Here is a tiny trained network, its code and every weight. The questions are about switching its units off for an input and a class, where a switched-off unit gives its printed mean instead of its output.

import numpy as np


def w(rows, s, z=0):
    codes = np.array(rows[::2]) - 128.0
    scale = np.full(codes.shape[1], s)
    scale[-1] = z or s
    return codes * scale


def f(y):
    return np.maximum(y, 0)


def log_softmax(a):
    a = a - a.max(-1, keepdims=True)
    return a - np.log(np.exp(a).sum(-1, keepdims=True))


def net(x, mask):
    res = np.array(x, float).reshape(1, 6) / 4 @ E
    y = f(res @ A[0][:, :-1].T + A[0][:, -1])
    res = res + np.where(mask, y, B[0][:, -1]) @ B[0][:, :-1]
    return log_softmax(res[-1] @ U[:, :-1].T + U[:, -1])


A, B = {}, {}
E = w([
[128,74,181,161,62,140,81],'x0',
[107,172,228,23,145,183,31],'x1',
[141,184,73,199,127,127,78],'x2',
[149,202,175,217,185,66,114],'x3',
[2,165,112,97,119,46,163],'x4',
[129,217,190,43,130,21,185],'x5',
],0.0088)
A[0] = w([
[137,120,167,108,193,126,186,57],'n1',
[148,53,219,68,133,189,52,154],'n2',
[224,120,137,183,157,231,50,152],'n3',
[157,91,136,148,38,184,84,48],'n4',
[66,17,96,162,91,111,133,138],'n5',
[83,158,98,184,135,25,177,60],'n6',
[70,208,166,67,107,39,113,57],'n7',
[77,146,72,134,120,103,108,1],'n8',
[111,99,241,74,140,196,103,140],'n9',
[38,15,55,154,119,123,158,162],'n10',
[183,205,247,145,129,39,215,160],'n11',
[90,74,239,204,93,166,60,126],'n12',
[229,74,188,51,37,152,199,234],'n13',
],0.011,0.0076)
B[0] = w([
[183,119,115,175,129,49,135,149],'n1',
[87,185,108,82,115,88,92,231],'n2',
[199,203,43,120,67,174,203,247],'n3',
[246,127,72,200,102,102,185,183],'n4',
[217,156,147,168,74,121,182,204],'n5',
[102,183,93,83,176,75,59,196],'n6',
[118,99,9,130,113,166,133,214],'n7',
[213,129,100,164,80,116,178,140],'n8',
[70,183,117,59,93,101,79,215],'n9',
[207,145,165,151,98,180,173,228],'n10',
[95,125,91,139,215,19,105,243],'n11',
[179,144,81,88,24,131,174,201],'n12',
[136,145,87,161,203,52,121,242],'n13',
],0.012,0.015)
U = w([
[203,131,57,102,53,246,216,254],'0',
[132,188,130,49,137,52,2,94],'1',
[227,116,127,247,153,54,137,106],'2',
[114,135,174,95,45,113,68,21],'3',
],0.0085,0.0081)

Each question gives the input, the list of numbers given to net, and the class t.
The units are the neurons (one row each of A and B). Each row of codes is followed by its name. A weight is (code - 128) times the scale printed after its matrix; where a second scale follows, it is the last column's (A, B and U).
mask holds one flag per neuron, in row order. A switched-off neuron (its flag False) gives its mean, the last column of its row in B, instead of its output. The means were averaged over made-up inputs and are rounded, as every weight is.
A unit's drop is (log p(t) with every unit on - log p(t) with that unit switched off) / (log p(t) with every unit on - log p(t) with every unit switched off).
The circuit of an input: a set's keep is (log p(t) with only the set's units on - log p(t) with every unit switched off) / (log p(t) with every unit on - log p(t) with every unit switched off). Starting from the 12 units with the biggest drops (on a tie, the unit counted first), units are removed one at a time, each time the one whose removal leaves the highest keep (on an exact tie, the one counted first), for as long as the keep stays at least 0.8.
units of the circuit, in order: the units of the circuit, biggest drop first
k most important neurons: the k neurons with the biggest drops, biggest first
drop when u is switched off: that unit's drop, to one decimal
input [2,-6,4,-4,-5,3], class 2: units of the circuit, in order : n12
input [-6,-4,-2,-2,1,0], class 2: 3 most important neurons : n3, n12, n7
input [-6,-2,-8,-7,3,0], class 2: units of the circuit, in order : n13, n3
input [-4,-2,-7,-3,3,0], class 2: 2 most important neurons : n3, n12
input [4,-6,-5,8,-3,2], class 1: units of the circuit, in order : n6, n4
input [-1,-4,-1,-1,1,0], class 2: 2 most important neurons : n3, n12
input [-2,-6,-5,6,1,-7], class 0: 2 most important neurons : n11, n13
input [-1,-3,-5,-8,-3,-1], class 2: 2 most important neurons : n13, n3
input [7,6,4,0,3,-1], class 0: 2 most important neurons : n12, n11
input [0,-3,-2,-6,-1,8], class 2: 4 most important neurons : n9, n2, n13, n6
input [4,-2,-1,-4,0,3], class 2: 2 most important neurons : n3, n13
input [4,-2,-2,-1,6,2], class 2: 4 most important neurons : n3, n9, n2, n12
input [-3,-5,1,3,5,8], class 1: drop when n6 is switched off : 0.6
input [-6,-1,-6,-4,-8,0], class 1: drop when n5 is switched off : 0.2
input [-7,-8,5,0,-1,6], class 1: units of the circuit, in order : n6
input [0,-3,-2,0,2,4], class 1: drop when n10 is switched off : 0.1
input [6,2,7,8,-1,5], class 1: drop when n10 is switched off : 0.3
